Below are the code and all the weights of a small trained network. Each question names an input and a class and asks about switching units off, where a switched-off unit gives its printed mean instead of its output.

import numpy as np


def w(rows, s, z=0):
    codes = np.array(rows[::2]) - 128.0
    scale = np.full(codes.shape[1], s)
    scale[-1] = z or s
    return codes * scale


def norm(h):
    return h / np.sqrt((h * h).mean(-1, keepdims=True) + 1e-5)


def f(y):
    return y / 2 * (1 + np.tanh(0.7978845608 * (y + 0.044715 * y**3)))


def log_softmax(a):
    a = a - a.max(-1, keepdims=True)
    return a - np.log(np.exp(a).sum(-1, keepdims=True))


def net(x, mask):
    res = np.array(x, float).reshape(1, 5) / 4 @ E
    u = 0
    for l in range(4):
        y = f(norm(res) @ A[l][:, :-1].T + A[l][:, -1])
        res = res + np.where(mask[u : u + 9], y, B[l][:, -1]) @ B[l][:, :-1]
        u += 9
    return log_softmax(norm(res)[-1] @ U[:, :-1].T + U[:, -1])


A, B = {}, {}
E = w([
[99,95,142,2,105,199],'x0',
[128,128,125,126,132,126],'x1',
[145,114,135,138,114,118],'x2',
[181,204,130,85,84,49],'x3',
[192,165,214,144,187,185],'x4',
],0.0099)
A[0] = w([
[78,69,187,103,62,90,93],'0.n1',
[119,63,106,250,45,134,65],'0.n2',
[131,166,151,112,120,79,4],'0.n3',
[158,82,125,128,77,254,118],'0.n4',
[116,208,125,109,180,132,54],'0.n5',
[180,178,197,183,139,213,142],'0.n6',
[135,133,154,209,222,152,39],'0.n7',
[185,167,92,123,127,162,62],'0.n8',
[23,173,69,127,172,125,30],'0.n9',
],0.0058,0.0036)
B[0] = w([
[119,169,14,102,146,162,147],'0.n1',
[59,177,146,152,145,174,192],'0.n2',
[142,213,175,77,98,132,99],'0.n3',
[47,110,141,24,236,129,216],'0.n4',
[214,48,203,215,3,64,109],'0.n5',
[187,100,31,137,224,116,254],'0.n6',
[187,100,152,232,171,128,177],'0.n7',
[127,83,219,140,86,53,104],'0.n8',
[146,105,132,205,84,154,114],'0.n9',
],0.005,0.0026)
A[1] = w([
[176,101,206,50,116,206,67],'1.n1',
[76,115,134,198,90,176,5],'1.n2',
[78,32,97,183,194,189,254],'1.n3',
[184,157,231,111,212,157,199],'1.n4',
[139,116,125,118,91,59,139],'1.n5',
[90,92,99,171,146,91,65],'1.n6',
[157,117,174,62,99,182,161],'1.n7',
[45,125,132,91,66,141,103],'1.n8',
[86,60,148,10,76,130,97],'1.n9',
],0.011,0.0046)
B[1] = w([
[42,145,85,110,237,1,178],'1.n1',
[118,150,105,121,44,59,135],'1.n2',
[55,45,251,164,128,121,251],'1.n3',
[190,169,151,164,179,115,219],'1.n4',
[96,184,89,118,158,177,155],'1.n5',
[100,162,191,146,73,86,148],'1.n6',
[101,101,110,18,196,29,176],'1.n7',
[227,97,89,212,84,93,168],'1.n8',
[245,82,112,153,106,194,207],'1.n9',
],0.0077,0.011)
A[2] = w([
[2,38,159,177,133,140,41],'2.n1',
[103,135,126,190,44,56,132],'2.n2',
[115,82,71,158,56,178,20],'2.n3',
[177,100,132,190,176,91,2],'2.n4',
[117,211,76,114,78,62,14],'2.n5',
[110,50,124,106,107,62,55],'2.n6',
[153,213,196,176,174,175,4],'2.n7',
[107,89,83,55,108,143,47],'2.n8',
[84,221,74,128,114,124,60],'2.n9',
],0.011,0.0037)
B[2] = w([
[189,206,112,18,77,150,254],'2.n1',
[62,145,143,88,184,86,208],'2.n2',
[130,122,173,53,202,145,154],'2.n3',
[127,63,96,69,80,161,170],'2.n4',
[48,83,107,216,183,193,180],'2.n5',
[111,73,140,174,38,244,168],'2.n6',
[147,114,131,145,68,189,180],'2.n7',
[214,150,107,254,72,129,148],'2.n8',
[161,57,38,227,159,175,154],'2.n9',
],0.0077,0.0076)
A[3] = w([
[193,70,138,107,156,161,126],'3.n1',
[237,139,74,171,92,183,158],'3.n2',
[116,61,129,199,112,176,114],'3.n3',
[247,229,70,87,105,80,170],'3.n4',
[165,174,35,101,54,131,3],'3.n5',
[74,117,122,216,44,149,77],'3.n6',
[127,95,194,176,105,232,68],'3.n7',
[188,224,162,181,89,142,90],'3.n8',
[5,193,178,108,61,99,31],'3.n9',
],0.011,0.0063)
B[3] = w([
[59,127,117,156,116,153,235],'3.n1',
[61,147,181,100,77,129,255],'3.n2',
[179,123,77,168,133,124,198],'3.n3',
[142,214,84,102,105,102,244],'3.n4',
[16,100,82,7,104,83,142],'3.n5',
[87,120,136,93,159,94,169],'3.n6',
[208,143,46,159,127,104,203],'3.n7',
[129,158,186,102,119,216,169],'3.n8',
[127,146,199,136,81,36,189],'3.n9',
],0.014,0.0064)
U = w([
[62,115,205,151,65,21,233],'0',
[211,107,180,249,149,179,5],'1',
[130,32,105,139,51,210,199],'2',
[61,53,193,91,251,139,70],'3',
[57,146,35,223,184,107,229],'4',
[152,243,168,130,80,190,215],'5',
[67,157,53,49,35,106,22],'6',
[214,187,61,72,204,41,68],'7',
],0.026,0.0026)

Each question gives the input, the list of numbers given to net, and the class t.
The units are the neurons (one row each of A and B). Each row of codes is followed by its name. A weight is (code - 128) times the scale printed after its matrix; where a second scale follows, it is the last column's (A, B and U).
mask holds one flag per neuron, layer by layer. A switched-off neuron (its flag False) gives its mean, the last column of its row in B, instead of its output. The means were averaged over made-up inputs and are rounded, as every weight is.
A unit's drop is (log p(t) with every unit on - log p(t) with that unit switched off) / (log p(t) with every unit on - log p(t) with every unit switched off).
The circuit of an input: a set's keep is (log p(t) with only the set's units on - log p(t) with every unit switched off) / (log p(t) with every unit on - log p(t) with every unit switched off). Starting from the 12 units with the biggest drops (on a tie, the unit counted first), units are removed one at a time, each time the one whose removal leaves the highest keep (on an exact tie, the one counted first), for as long as the keep stays at least 0.8.
units of the circuit, in order: the units of the circuit, biggest drop first
unit that matters most: the unit with the biggest drop
k most important neurons: the k neurons with the biggest drops, biggest first
k most important neurons of layer l: the k neurons of layer l with the biggest drops, biggest first
drop of u: that unit's drop, to one decimal
input [0,0,8,8,-8], class 4: units of the circuit, in order => 2.n5; 2.n1; 1.n5
input [0,4,1,7,2], class 5: units of the circuit, in order => 3.n8
input [-8,7,-5,6,0], class 4: units of the circuit, in order => 2.n5; 1.n3; 2.n1
input [-8,-6,-2,7,0], class 4: units of the circuit, in order => 2.n5; 2.n1; 1.n3
input [0,7,4,1,-1], class 4: units of the circuit, in order => 1.n3; 2.n1
input [6,8,-3,0,6], class 3: 2 most important neurons of layer 0 => 0.n4; 0.n6
input [-6,-7,-3,1,8], class 5: 2 most important neurons => 1.n3; 3.n2
input [3,5,8,0,8], class 3: 3 most important neurons of layer 3 => 3.n7; 3.n4; 3.n3
input [-3,-5,-5,4,0], class 4: 2 most important neurons => 1.n3; 1.n9
input [-6,-7,-4,2,0], class 4: 3 most important neurons of layer 1 => 1.n3; 1.n9; 1.n4
input [-3,6,7,1,-3], class 4: 2 most important neurons => 1.n3; 2.n9
input [0,0,-7,-7,7], class 1: 2 most important neurons of layer 0 => 0.n7; 0.n6
input [3,8,5,3,1], class 7: 2 most important neurons => 1.n3; 1.n1
input [2,-6,7,8,4], class 7: unit that matters most => 1.n7
input [2,-5,5,1,8], class 7: drop of 1.n3 => 0.3
input [1,-8,-7,-7,-3], class 2: drop of 2.n1 => 0.1
input [-1,3,-3,5,2], class 5: drop of 1.n3 => 0.0
input [6,3,-2,0,-2], class 2: 2 most important neurons of layer 2 => 2.n1; 2.n6
